danod: [138 127 160 163 100 132 138 139 163 121  90 117 114  81  99 102 137 138
 150 218]
rabe: [160 218 163 102  99 100 150  90 137  81 137 127 114 117 138 138 139 163
 132 121]
vofip: [163 127 139 138 122  90 138 117 132 218 102 137 114  99 100 163  81 137
 150 160]
perm: [121 132 163 139 138 138 117 114 127 137  81 137  90 150 100  99 102 163
 218 160] -> rabe
perm: [160 150 137  81 163 100  99 114 137 102 218 132 117 138  90 122 138 139
 127 163] -> vofip
perm: [163 150 132 160 138 139  99 100 163 138 117  90 137 137  81 218 114 102
 127 122] -> vofip
perm: [121 160 218 163 102  99 100 150  90 137  81 137 127 114 117 138 138 139
 163 132] -> rabe
perm: [ 81  90  99 100 102 114 117 121 127 132 137 138 138 138 139 150 160 163
 163 218] -> danod

setil: [120 121 104 107 186 147 186 147  95 134 131]
kag: [130 132 124 112 137 126  92 138 132 106 139]
zaz: [120 186 147 121 131 186 107 147 105  95 133]
Gikon: [120 147 121 133 104 147 186 107  95 186 131]
Vez: [133 104 121 185  95 131 186 107 147 120 147]
Beror: [131 122 124 106 162 124  73 148 147  78 146]
perm: [ 95 104 107 120 121 131 133 147 147 186 186] -> Gikon
perm: [131 120 147 121 133 104 147 186 107  95 186] -> Gikon
perm: [147 120 147 107 186 131  95 185 121 104 133] -> Vez
perm: [147  95 131 186 186 133 104 107 147 121 120] -> Gikon

Genu: [166 106 129 145 157 130  75 127 153 128 124 138 128 144  99 124  99 129
 128 130 111 164 138  46  99 132 132 128 140 106 128 140 139 146 129 130
 111 132  93 130 106 143 149]
gor: [128 129 164 124 157 128  99 128 111 149 132 143 140  99 106 106 166 144
 153  46  75 129 139 127 146 130 140 145 111  99 124 129  93 130 132 128
 130 106 130 138 132 128 139]
duzog: [144  99  75 128 145 166 153 157 111 139 140 138 128 129 132  99 130 140
 149  93 128 129 124 132 127 128 106 111 143 128 164 131 129 132 130  46
 106 146  99 130 138 124 106]
perm: [ 46  75  93  99  99  99 106 106 106 111 111 124 124 127 128 128 128 128
 128 129 129 129 130 130 130 130 132 132 132 138 139 139 140 140 143 144
 145 146 149 153 157 164 166] -> gor
perm: [149 143 106 130  93 132 111 130 129 146 139 140 128 106 140 128 132 132
  99  46 138 164 111 130 128 129  99 124  99 144 128 138 124 128 153 127
  75 130 157 145 129 106 166] -> Genu
perm: [106 124 138 130  99 146 106  46 130 132 129 131 164 128 143 111 106 128
 127 132 124 129 128  93 149 140 130  99 132 129 128 138 140 139 111 157
 153 166 145 128  75  99 144] -> duzog
perm: [130 140 145 111  99 124 129  93 130 132 128 130 106 130 138 132 128 139
 128 129 164 124 157 128  99 128 111 149 132 143 140  99 106 106 166 144
 153  46  75 129 139 127 146] -> gor
perm: [132  93 130 106 143 149 166 106 129 145 157 130  75 127 153 128 124 138
 128 144  99 124  99 129 128 130 111 164 138  46  99 132 132 128 140 106
 128 140 139 146 129 130 111] -> Genu
perm: [106 143 149 166 106 129 145 157 130  75 127 153 128 124 138 128 144  99
 124  99 129 128 130 111 164 138  46  99 132 132 128 140 106 128 140 139
 146 129 130 111 132  93 130] -> Genu

